[ -26  -10  -43   22   57  -27    9   14    0   63  -98  -44  -37  -23
    7  -45  118  -74  -69  -32  101  113  -46   22  -18   47 -128 -197
  -47  -18  128  -62    2   12  -62   85   20   -1    3   64  -42  -28
    4]
fuzin
[-295  -95 -456 -532    5    1 -464  555 -211   75 -362  -43   52 -176
  490  -55  473   73 -302 -132  104 -297 -313  -12 -359   52 -324   33
   24 -306  169 -477  246 -241  354  628  774  251  382  245 -249  -56
 -359]
fared
[   0   -6  150  -50 -138  -76   -5  -56  -73  114  -68 -182   73 -128
   84  -30   72  -29    0  137  -31  -60  -92   63 -149  185   53   42
   92   -6   44  -87 -127   34  126   37 -126 -196    9   18  -15  140
  -20]
vose
[-179  -77 -188 -280  145 -451 -501  277 -151  442 -538 -225 -386  -57
 -376   52   78 -327   23   70    3  -66  196    9  256 -352 -285 -165
  184   25  364  106  -63   41  408   39  -26    9  344  348 -320 -297
 -290]
Pomur
[  -1   16  -40  -44   18  -73  -15   78  -61  -12 -218  -56   32  -42
  -61  -59    5  -74  -44  -13  -12   37  -23   64  -70   56  -95  -17
  -31  -26   34   -3   27   27  -17   27   -6   27   90   34   -6   20
   28]
disat
[ 127 -112  -21   67   35  -41 -466   79 -331 -109  -74 -198 -494 -155
  -45  -16   87 -205 -173  290  -38  109  202  160  283   57   28  -56
  -17  256  144   33  161  -36  132   62 -165  146  -10  -33  101 -173
   41]
Pomur
[-194  256 -217  -82 -289 -189 -452  465  120  163 -232  -65  326   35
   76  184   33  188  -57  239 -330 -329  199 -208 -124  333  195  214
   67  237 -205  -98 -105 -291 -222 -261   31   45 -107  163  -37 -132
  -15]
bev
[-185  178  -83 -206  453  257  116  147  370   41 -438  208 -550   -1
   79   85  425 -184   58  178 -160  252  -16 -360  419  -83 -427 -575
 -186 -110  174  -72   53 -219  155 -425 -157  244  240  255 -431  483
  101]
vose
[  16   21  -63   82   49 -109  -52   84 -119  -25 -193  -79   28  -14
  -25   38  -13  -49  -40  -77  -25  119   10   19   79   17  -24  -20
    9   33   26   12   24  -55  -16   22  -31   -5   58   63   92 -151
   16]
dimo
[-119   54  -92   -9 -154 -138 -277   84  -53  144 -221 -103   -4  -62
  101  130  138   29  -42  138 -193 -119  -72   -8   60   75   65  206
   68  -19  -49  -93    7 -190   73  -82  -88 -145   40  152  -95   43
 -157]
fas
[ -86  275  300  263  238  -59  126   -4 -261   39 -380  -69  616  248
  -54 -140 -417 -197   62   59  -94   75 -332  -51 -260  391   37   53
  196  -84 -382  -18   55  -21 -160  -21   -7   78  -99 -259  205  -70
  184]
fuzin
[-220 -204   55  229   98 -355  -57  -58 -349  470  -90   78  250   82
  246    1 -192  118 -199 -148  284  -64  156  355  -66   28  157  373
   59  530 -193  113   13 -355 -340 -252  -98   -5 -288  109  293 -518
 -224]
dimo
[ -12   18 -129   25  -16  -43 -112    2 -121   85 -112  -51  -21  -44
  -47  -79   70  -30  -65    7   49   18    3   82   31  -87  -30  -34
  -33   65   24  -78    1  -60  -48    5   49   12   26  120  -67    0
  -30]
fuzin
[  69  -82   40 -103 -153  -34 -184   64  -55   91  -65  -47   83  -10
  -30  225   -3  148   44  101  -76 -108  178  -12   74  -94  112  123
   79  -61    0  -56    4  -70  157 -109 -140 -219  162  132  -49  -28
 -125]
bev
[-263  299 -267  -23 -712 -211 -380  264  -62   29  100 -432   28   50
  357  111    9   27  122  -71 -138 -431  295  -35 -117 -282  170  247
  109  211  377 -163 -379    7   -3   54  219  -31 -229  537  -51  197
 -359]
rona
[ -27   38  -15   48  -72  -23  -91   75  -54  -22 -231 -131  138  -34
  108  -17   91  -39   40  -11  -58 -160  -64    2  -58  -89    1   47
   74  -42   57  -53    5  -73   98   65   30  -36  -72   -7  117  -76
  -37]
Teku
[ -20   24  -86 -117 -145 -154   57   26   45   68 -249 -176   97  -13
  -88   15   36   -4  -45   37  -91  -89  -50  -17 -117  187   73  251
   10  -57  -32  105   59    3  -21  -10  -17 -159   74   34  132  161
  -55]
Teku
[   1   -8  -21  -20  -20   15   13   -5 -115   18  -75  -52   66   38
  -89  -57   86  -16  -20   45   30  -20  -38   55  -75   24  -71  -73
    1    1  114  -93  -32   45   -2   22   42   22    0   61  -62   89
   38]
fuzin
[  -7   58   66 -327 -768   12 -381   19  332 -153    1  150 -162 -313
  489 -247  342 -107  156  218  314 -243 -189 -120 -210   44 -414   15
  447 -114   34 -111  131  218 -247   88 -131  -38  160   -9 -332  480
  286]
fas
[ -50    8  -33  -30   14  -97    1   97 -138   44 -226  -79  123   39
   24    8   56 -109  -26  -84  131    0   14   13  -71 -114  -57 -108
   -3  -24   89  -12   12  -29   96   62   75   32   78  163    1  -34
  -53]
nufut
[ -27   15  -86   10  120  -13  -27   86  -64   34 -133 -100  -95   -8
 -119  -83  103 -152  -51  -19   26   56  -51  -18   20  -38 -154 -210
  -61    5  141  -84   52  -98   41   20   50   60   21   47 -102  -92
  -33]
rona
[ -51   -2 -235  -81 -325 -255   61 -246   40 -203 -251 -204  -21 -812
  183 -599   82 -511   65    1  757  336 -167  -69   89  313 -297  -28
   91   70 -147  165  -59  529 -165   85  -60   -3  177 -180  187  338
  377]
rona
[-266  -79  447  -13 -233   -4  349 -216   33   55  291  -88   -7  271
  234   67 -199   47   70  -24  179  138   49 -433 -441  492  524  168
 -216 -118  -27  209  -41   52   44   15  192 -381  144  239  112  368
 -149]
Teku
[ 109 -155 -415  303 -155 -192 -193   -3  152  147 -299 -135  160  -16
  577 -178   23 -639    2 -117   79 -163   94   10  123 -754 -333 -379
  117 -163   44  115  -80 -312  114  155  260  161  -40  438 -243 -147
  -32]
zim
[ 130  -64  439  286  -30 -278  181  137 -469  -41 -620 -178  684  104
 -249 -120 -319  112   44   63  256 -128  103  356 -124  375 -228 -368
  425   68  162   67  -31  -17   88 -340 -507   -9 -334  -83  581 -279
  471]
fuzin
[-231  -93 -601  162 -133 -451 -431   94  294   50 -296   70   48 -461
 -147 -168  -80 -684  -43   30   14 -140   21  381  316   96 -234  168
  378  249 -402   27   21   77  -79  -22  -86  413  -67 -305   59 -249
  216]
gitaf
[  80 -109 -101 -189 -393  218  196 -243  132  330 -426  245  635 -193
  422   -1  190  233   45  410   70 -314 -287   63 -224  789 -596  513
  232 -216 -195   30  -75  149 -647 -154 -155   95 -419 -378  170  678
  474]
fuzin
[ 112   66   -8  -42 -172 -154 -155   90   38 -283 -133 -253  -82 -203
   55  -10   -4  -22  -17   81 -159   23  115  -28   -8  236  125   33
  120  170  -79   24   36   32  178  -58 -120 -203  230  -13  317    8
   75]
zim
[ -33  123 -126 -189  -43  -68   91  163  -45   89 -273 -345  361   26
   42   66  143 -148  -13  148  -60 -144 -101  -31 -177  106 -131   42
   44  -54  231  -61 -207   40  109    8   50    5  -82   95   27  208
  -47]
bev
[ 108  131 -142 -455 -252 -312 -460   92 -503  291 -608 -414   44 -282
   73  -95   52 -470   17  311  563  -63 -255  -40  178 -299 -177  249
  272  -74  -11  -17   55   63 -110  199  -38 -336  371  486  -92   88
 -150]
disat
[ -32  -42   30  124  188 -317 -184   56 -518  407  246    0  -44   66
 -116  129 -385  229    7  359 -281 -139  -79  152 -416 -711  148  250
  217 -108 -409  195    8 -219  443   85   28 -118  123   37 -469 -225
 -598]
fuzin
[  68   -2   66 -301  530    8   -8  257  208  -15 -344 -101 -845  -68
 -390 -142  239 -324  -59   53  -43  357   -1 -222  281  264 -198 -232
 -209  -75   -1 -339  112  -12  288  -37  -78   18  466 -102 -104   75
  153]
disat
[  29   -4  -36   12   -2  -93   17   20 -135  -61 -118  -64  125  -21
   11  -69   -2  -23   20  -60  127   19  -10  127   49  -78 -105  -12
   27   29   84  -55   25   10   16   33   18   46   -5    0  124  -47
   97]
dimo
[ 367   19  -75  -86 -167 -206 -330 -200  -41 -121   36 -355  349 -458
  307  274 -381  380  203  410 -118   94  359  128  370 -257  101  366
  376  401 -550  136  -27  481  107 -316 -259 -242    6 -179  402 -211
  251]
fas
[-184  355 -190  298  406   50  309 -123  354  124  299   10 -133   12
  508 -288   88 -250   -9 -338  -92  152 -233 -468 -212 -531 -272 -552
 -249 -322  235 -153 -210 -499  105  176  479  205 -389  274 -749   18
 -328]
fuzin
[  65  109  -77   20  125  -15  -48  107 -181  -40 -179 -218  115    9
 -235   33  -84  -23    3  -19 -150   46  -37  -38   33 -161   37  -23
   35 -105 -137   52   75  -39  167   31   59   71   27  -32  -25  -80
  -20]
fared
[ 111  122  140  250  340   46  531 -330  489 -526  173 -309 -334 -136
    6 -219 -336 -215 -165 -272 -293  447  162   22    4  291  -82 -181
 -209  -97  180  707  -44  393 -237   66 -100 -250  -33 -211  479  196
   44]
rona
[ -72   24  -94    9  -20 -101 -114  141 -127  -59 -225  -56  -10  -34
   59  -88   74 -136  -25  -46  131   21  -14   70   30 -109  -45 -108
  -22   -2  133  -91   65  -91   73   98  110   52   77  103   16  -52
  -10]
nufut
[-111   11 -102  -15    1  -31    2   21    4   51 -112  -23 -138  -15
  -87 -176  129 -185  -36  -38   97   71 -125   22   -4   73 -112 -120
  -64    6  162 -105   42  -73  -38   41   61   67   36   12  -90   75
   -5]
rona
[  14   44  -17   14  -33  -54    1   22  -79   23 -113  -51   57   23
  -27  -44   64  -58  -45   31   -5    1   -3   69   30   43   13  -24
  -56   82   97   -3  -12  -22  -32  -31  -74   12  -21   57   33    5
   30]
vose
[   4   -9  -75  -18  -22   29  -10   48  -86   51 -154  -61   38   35
  -85  -74  127 -126  -80    3   27  -20  -65   33  -83  -54 -105 -107
  -19  -58  117  -60   19 -107   -2   14   41   30   13  113 -180   -8
  -21]
rona
[  31 -345  187 -408   41   24  -88 -241  276 -166  154  506 -123 -129
 -191  160  318   92  -69  390  613 -158  146  256  271   82 -270 -155
   76  222  343  140  182  247 -111 -355 -644 -218  -54  -80  227  -21
   70]
fas
[ -23   57   -9   22  -17 -105  -29   73 -121    1 -277 -119  102  -41
   70  -20   24  -82   -4  -57  119   77  -47   -4   -7  104  -74 -123
   24   50   94  -83    8  -14   24   18  -17   41   75   87   92  -29
   52]
zim
[ -60  -34 -122   47  -46  -62 -175   58 -102    2  -55  -95   -8 -164
  -39   81   63   75  -59   -8 -119  -37  -24  122   50   -9   43  256
  106  105 -101  -34  -11   10  -32   34   55  -10  -58  -52   24 -106
   -6]
gitaf
[-341  -87 -247   33 -299 -335 -352   80   73  303 -619   80  515  127
 -316 -217 -258 -449   37  316 -254 -342 -236  199  -84  109  208  392
  404   98 -324   69  -85  -40 -113 -213  -77  -27   35   49 -153   79
 -134]
fared
[ -28 -300 -387 -296  -42  144   19   13   43   18 -118   81   57  -48
  143 -201  373  157 -150  453  -81  -17  -64  -24 -462   -3 -550   41
  -71  111  118 -419   94  253  -27 -126  415  474  -63  210 -801  584
  314]
disat
[ 231  100  -21  174  -27  350  201  -31   24 -227 -344 -190  -98 -191
   17 -198 -133 -354   47   37    2  -18   65 -168   69   95 -364 -170
  -97 -217   78  134 -138   58 -225  -17 -141   88 -326   -9  249  205
  256]
gitaf
[ 133   23 -150  246 -128   68 -172   86 -432 -152 -193 -190  255 -201
  115 -114  -73 -114   15  187   91  -52 -148  221  267  -85  -52  182
  127   60  -29 -234  -84  -99 -178   73  -74   -4 -276  -69  173 -219
  157]
dimo
[ -36   11  -53  277  309 -288  122  333 -373  228 -347 -319  531  187
  150  434 -325 -407  -45  137 -223 -105 -134 -200 -129   34 -152 -191
  406 -170   66  157 -316 -266  232   -6  -33   30 -286  268 -206 -492
 -350]
rona
[ -45    8 -105  -22  -38 -169  -53  -13  220  107  117 -129   80    1
   49  -32   14  -81    1 -276   42  -34   91   32   73 -199   21    6
  -26  -41   44   62  -85   -6   81  171  149  -31  -34  -28   43 -211
  -91]
dimo
[  18  -52 -418  -12 -119  445  -54 -140   36   -3  292 -172 -141  156
 -261 -209  217 -147   -2   22 -295 -371  209  237  375 -675 -190  343
 -174 -244  -63   71  132 -201  -20   59  293  270 -215  -20 -214  281
  173]
gitaf
[-66  25 -52 -36   6   1 -25  14 -47  75 -87 -25  33  20  -4 -23 106 -41
 -55 -63  50   0 -53  30 -67 -14 -74 -46 -52  -6  41 -57  67 -86 -17   8
  81  39  49  44 -88  17 -57]
rona
[ -72   12   83  -74  276   84    4   59  -72  370 -234  337 -525  201
 -442  -20   31 -211  -21  213 -129  268 -287   70   40  268  187   67
 -120  107 -330 -293  241 -156 -228  -42 -150  194  268 -108 -249   16
   52]
vose
[ 234  114   75 -109 -131  -98  -12  -28 -131  -27  -81  -64  -48   69
 -295 -214  252  -30  302 -156  290 -103   63  -27  300 -405 -244   28
    4   81  502  -79  -79   65   -2  -35 -208  -54 -140 -234  150 -109
  136]
Pomur
[ -36  125   41  131  -99 -143 -127   65  -18 -124 -216 -155  -20 -167
    8  -93  -25  -46   54  -46  -57  118  -32  -95  -31   77   57  -55
    2   -3 -160   43  104  -20   30    6  -47  -72   62  -50  159   -4
   92]
disat
[-383    7 -321  258  328  -61  -34  381 -540 -389 -731 -264  508 -419
  547 -226 -107 -123  -22   13    5  335 -354  149  -70  319  -80   29
   23 -132 -173 -242  189 -103  170  315  600  252  140 -196  395 -259
  218]
bev
[ 146 -270  166 -109   95  157  -49 -319  159  314 -206 -176 -551  173
 -198  185  238 -193 -110   97 -171 -151  302  368  289 -397 -130  -94
   19   34   72  288   74  296  -44 -115 -281   44    1  405   60  394
   13]
fared
[ -37  -19    3   29   31 -104  -42   50 -183   56 -234  -38  104  -44
   18  -65   52  -84   -7  -66  157   12 -142   66   -8  -26 -168  -95
   23  -48  154  -54   14  -20   12   78   16   56  -19   39   -6  -45
    6]
disat
[  22   32 -343   60 -193 -309 -358  -81  166  136 -157  100 -256 -230
 -360 -428   96 -325  129 -257  168 -196   67  -95  151 -433 -168 -207
   96  107    6  206   91 -190  288  -27   -1  270  -25 -116    7 -224
   39]
zim
[ -33  135   49  279 -522   45 -176  131  -81 -136 -300 -480 -354  -85
  588  156 -221 -198   67  129 -243 -212  334  -95  228  493   28  238
  -58   46  264   13 -401  -35   91  -80  -33 -380  -98  534  758  125
   30]
gitaf
[ -56  131 -102   33 -115  -71 -378  109  -66  152 -122 -116 -214  -25
  -22   67  -32  -33    8   31 -246  -30  -79 -120   64  -98   77  243
  137 -108 -142   34  -21  -96  108  113   55 -157  151   15  -98  -43
 -236]
fuzin
[-140  -50 -382  122  221  396  139    1  121  -60 -683  148  636 -507
   11  -37 -370   59 -209    1 -114    0 -115  431  357  783 -505  118
  205 -170 -467 -104  -26  167 -498 -175 -130  363 -295 -306  389   59
  520]
dimo
[ -97  -22  -20   -6  -76  -46  -37   -5  -86  173 -224   36   61    4
    6 -105  104  -62  -16  -37  116   14  -85   50  -57   14 -101  -41
  -16   15   70  -81   50  -61  -63   29  -17   28   16   59  -31   36
   -7]
Pomur
[ 140  -31  789  -32 -303  -45  353   34  206  242  168  273  553  542
  302  260  311  235   49 -181  143 -354 -209 -511 -509  680  275 -124
  -27  -32  362 -157 -311 -483  -27 -289 -265 -423 -263  -62 -115   27
 -171]
vose
[  31   56  145  -18   61 -138  -40   64   46   51  -58 -128  -31  133
 -147  217    3   15   55  194 -345  -49   30 -100  -67   53   48   16
   12  -18  -22   60  -23   71  127  -74 -145  -85   24   19  -73   65
  -86]
disat
[ -29  141  -36  -97  -18  -47  -25   84   17   42 -132 -250    8   15
  -39  -58   24 -174  -30  107 -205  -37  -12   19  -30   -5   21   24
   -7  -29   40   27  -85  -28   53   52  -45  -80   53  117  -43    9
  -99]
dimo
[ 118   -5   38  114  265   32  214 -133  349  -48   24  150 -356  211
  224  131  276   28  -55 -364  -11  411  -47 -542  135    3 -107 -345
 -280 -269   68  279  256    1 -220  231  203   83   41  154   74  136
  125]
dimo
[ -75    1 -117   10   33 -192  -19  142 -106 -165  -65 -215   39  -90
  -28  -42  -62  -45  -76   42   15   49   99  172  126   -1   14   28
  -43   62  -10  -47   58   27  181    1   66  -25   98   34  130  -72
   18]
Pomur
[-111  387 -210 -260  -15 -402  -94  310 -395 -298 -136 -305  253 -373
  629 -270 -104   59  226  324  262 -208 -242  403 -214  -30 -369  302
  184  131  280 -581 -200   27  327  162  415  169  -46 -300  267  203
  135]
rona
[ 174 -282  205   50   56   68 -358 -305  343  155  390  176 -898 -356
  214  -75   21  -16 -169 -175  364  236  484    8  425  142 -160 -116
 -103  155  -48  271  -11  113 -119   37 -255 -110  118 -207  264  -90
  167]
Pomur
[-215  -93   52 -161   22  214 -276  -98  -46  271  146   67 -841   -8
  568   97  452   19  -63  168  351  454 -405 -742  116  618   63  294
 -274   37 -114 -258  268  177 -175  395  348   61  211  -34  139  505
  -11]
Teku
[ -53  138  -21   -9  192 -159   14  144 -187 -349  394 -253  249  -85
 -267  464 -333  417   96  128 -385 -311  213  504  230 -532  -96   54
  410  -90  123  147   20  144  689 -113 -140  -25  -49  -99   -5 -353
 -160]
Teku
[ -30  -14   28  -23  -79  -48  -29   39 -171   70 -133  -57  -53  -22
  -39  -98  111  -55   -4  -26  109   37  -68  -11  -44   -7  -23  -83
  -22   49  141  -69   10  -70   54   33  -21  -37   70   66  -23   36
  -50]
Pomur
[ -77  -19  -14  162 -211  -42  303    7  162  125 -368   63  444  121
  331   58 -455 -330   55   69   79 -195  -66  135 -362  530 -412   87
  216 -294  -36   62 -179   26  -77  -44   60  124 -296  -57  255   95
  197]
fuzin
[   5  -13  -47   74    1  -49  -26   18 -168   35 -202  -55  167  -30
   10  -63  -18  -66  -23    6  116   17  -85  105   16  -50 -127 -112
   33  -27   52  -66   31   -7  -41   11  -37   80  -53   63  -28  -75
   69]
fas
[ -36   62 -146  -38  -84 -321 -192  101 -130   48 -104 -265   67  -65
  -50 -129   28 -189   -6  -13   43 -118  -69  162   36 -299  -46  183
  207   89   13  -78  -32  -35  141   68   28  -14    9   39  -73  -68
  -97]
dimo
[  55 -103  109  525 -138  -61  374 -477 -168  501 -334 -108   96  -52
  -50 -183 -456 -394  -16 -115  207  467 -352   93 -361  497 -286   89
   24 -389 -250  126  -33  -31   61   95 -157  -46  -26 -210   53  252
  273]
zim
[-147  226  157  -73 -117 -194 -210  -25  -47  197 -354 -127 -164 -194
 -345 -178 -143 -142   18 -167  243  343 -417 -199   43  480  301  237
   61  155 -320   11  106  209 -348  113 -126 -424  383  -99  316  -95
 -107]
fared
[ -48  -27  -58 -223 -124 -134 -208  146   56  114  -46 -106   90   37
   73  193  152   45   12  163 -147 -216  -31  -50 -131 -191    0   58
  162  -43  167  101   10  -37  199   53   26 -147   88  115  -93  -17
 -286]
bev
[-346  220  206   29  530 -283  -40  -11  216  244 -687  -47   75 -283
    4 -340 -241  -83  -72   83  -85  479  -28  188   23  747 -126 -210
  -52  180 -293 -248  227   56 -192 -184 -409   18  258 -290  368   38
  184]
bev
[  74  -82 -170  178 -153 -369   61  206 -222 -466 -157 -312  804 -509
   94 -441 -423    3 -160 -225  600   76  286  396  -36  -37 -271 -383
  374    2  -34  203   43  227   74   46 -109  107  -85  -57  420 -408
  444]
bev
[  1 -27  37 -12 -81  38   4 -15 -29 -58 -32 -73 -38 -52  56 -25  50 200
 -20 -81  50 -59 105 142  56 -46   1  16 -54  20 105 -57  10 -36  65 -40
 -51 -76   7  39 174  79  -4]
zim
[  21   27 -237  -10  307   60  114  -85  394  -21  -55  219   45 -179
    2  -72 -435 -122 -224 -384   27  129  307  460   66  222  -81  -73
   73  114 -253 -144 -146   63    6  -47  -64  269   89 -111  326 -226
  170]
zim
[ -27   32    4   -2   43  -58   25   64 -124   15 -121  -96   41   47
  -44  -54   68  -93  -17   13  100   12  -53    6  -60    6 -139 -138
  -10  -12  117  -84   35  -23   20   12   33   46    9   71  -36   -1
   33]
rona
[ 177   -2  -76  -36 -385  530 -145 -334  170  413 -132 -303 -188 -167
  298   86  351  -21  274  287  -33  -52   50 -240  129 -492  -59  130
 -250   83   63 -283 -353  255 -385  -78   51 -102 -378  255 -247  567
   40]
bev
[ -33  -21  -64  -22  -45  -56  -67    8 -135   95 -127  -68   61    0
  113   42   28  -72  -12   61   28  -23   -2    8   33    6  -77   61
  -22    1   10  -28    4   -7   15    5   32   37   32  151   -9   60
  -15]
disat
[ 169 -172  196  177 -111  -28 -185    9 -584  257 -297 -188  637   32
 -214  386 -203  585  -53  -20 -160 -225  480  342  316   41  414  489
  149  300 -493   -1  -20  -96  -56 -421 -424 -349  -36  151  534 -516
   85]
vose
[ -59   90  -80  -20  -57  -84 -232   74   71   66   14   36  -44 -129
   10  -94   82   66  -66  -24  -81    2  -77   78  -56  -93  100   85
  -11   93  -30 -136    4 -155  -35   54   47  -16  -26  -79 -187 -166
  -99]
gitaf
[  32  228  158   56 -211 -403 -258  285 -117  -19 -574 -259   35 -183
  260  145 -598 -347  -79  148   25  368  138 -239 -286  899  303  107
  182  215 -404  287    1  -15 -104  -82 -222 -148  335   -9  410 -289
   28]
zim
[  28  -56  -33   35  -60  -46  -34   25 -156   45 -160  -87   42  -46
  -78  -81   86 -192  -27  -52  120   -6  -83   40   33  -29  -51  -81
   24  -36  140  -31  -39  -92   76   72  -27  -15    4   59   10  -47
   11]
gitaf
[-315  213 -393 -439  -64 -131 -253   79  417  352 -265   22   18  199
  128  337  -26 -214    7   38 -220 -246  228  -81 -108 -227 -255  240
   28 -254  177  168  -25  -95   53   -5  162   18  109  417 -308   95
 -390]
fas
[ -53  193  -76   -7  323   50  179   38 -113 -107  158 -374 -468 -129
  189 -438 -235 -473 -167  370 -275  226 -222 -167 -161  887  -21  214
 -401   57   58 -145 -224   23 -110  257  385  112   81 -192  -12  326
   11]
fared
[ 182  -27  -29   95 -277 -240 -270  283 -399 -616   39 -187   52 -342
   40 -323   11 -216    5  180  325  -41  118  109  115 -428  114 -356
  365   79 -127 -152  144 -103  308   -6 -181   65  118  194 -126  -96
  266]
disat
[-494  212 -141  119 -242  -88 -205  201  260  459 -453  176  229   65
  313  -14  219 -239  244 -279  116  -38 -392 -622  -76  334 -133  129
   17 -146 -235 -443  -12 -302  -36  -55  302  221  -18  -66 -223  103
  -21]
bev
[ -54   28    3   24   61  -59  -12   67 -153  115 -129  -49   -5   43
  -12   -4   12  -39  -25  -43  -41   38  -90  -24  -65    5  -64   30
   -6  -50   14  -18    4  -84   66   54   86   48   77   50  -71   -3
  -22]
gitaf
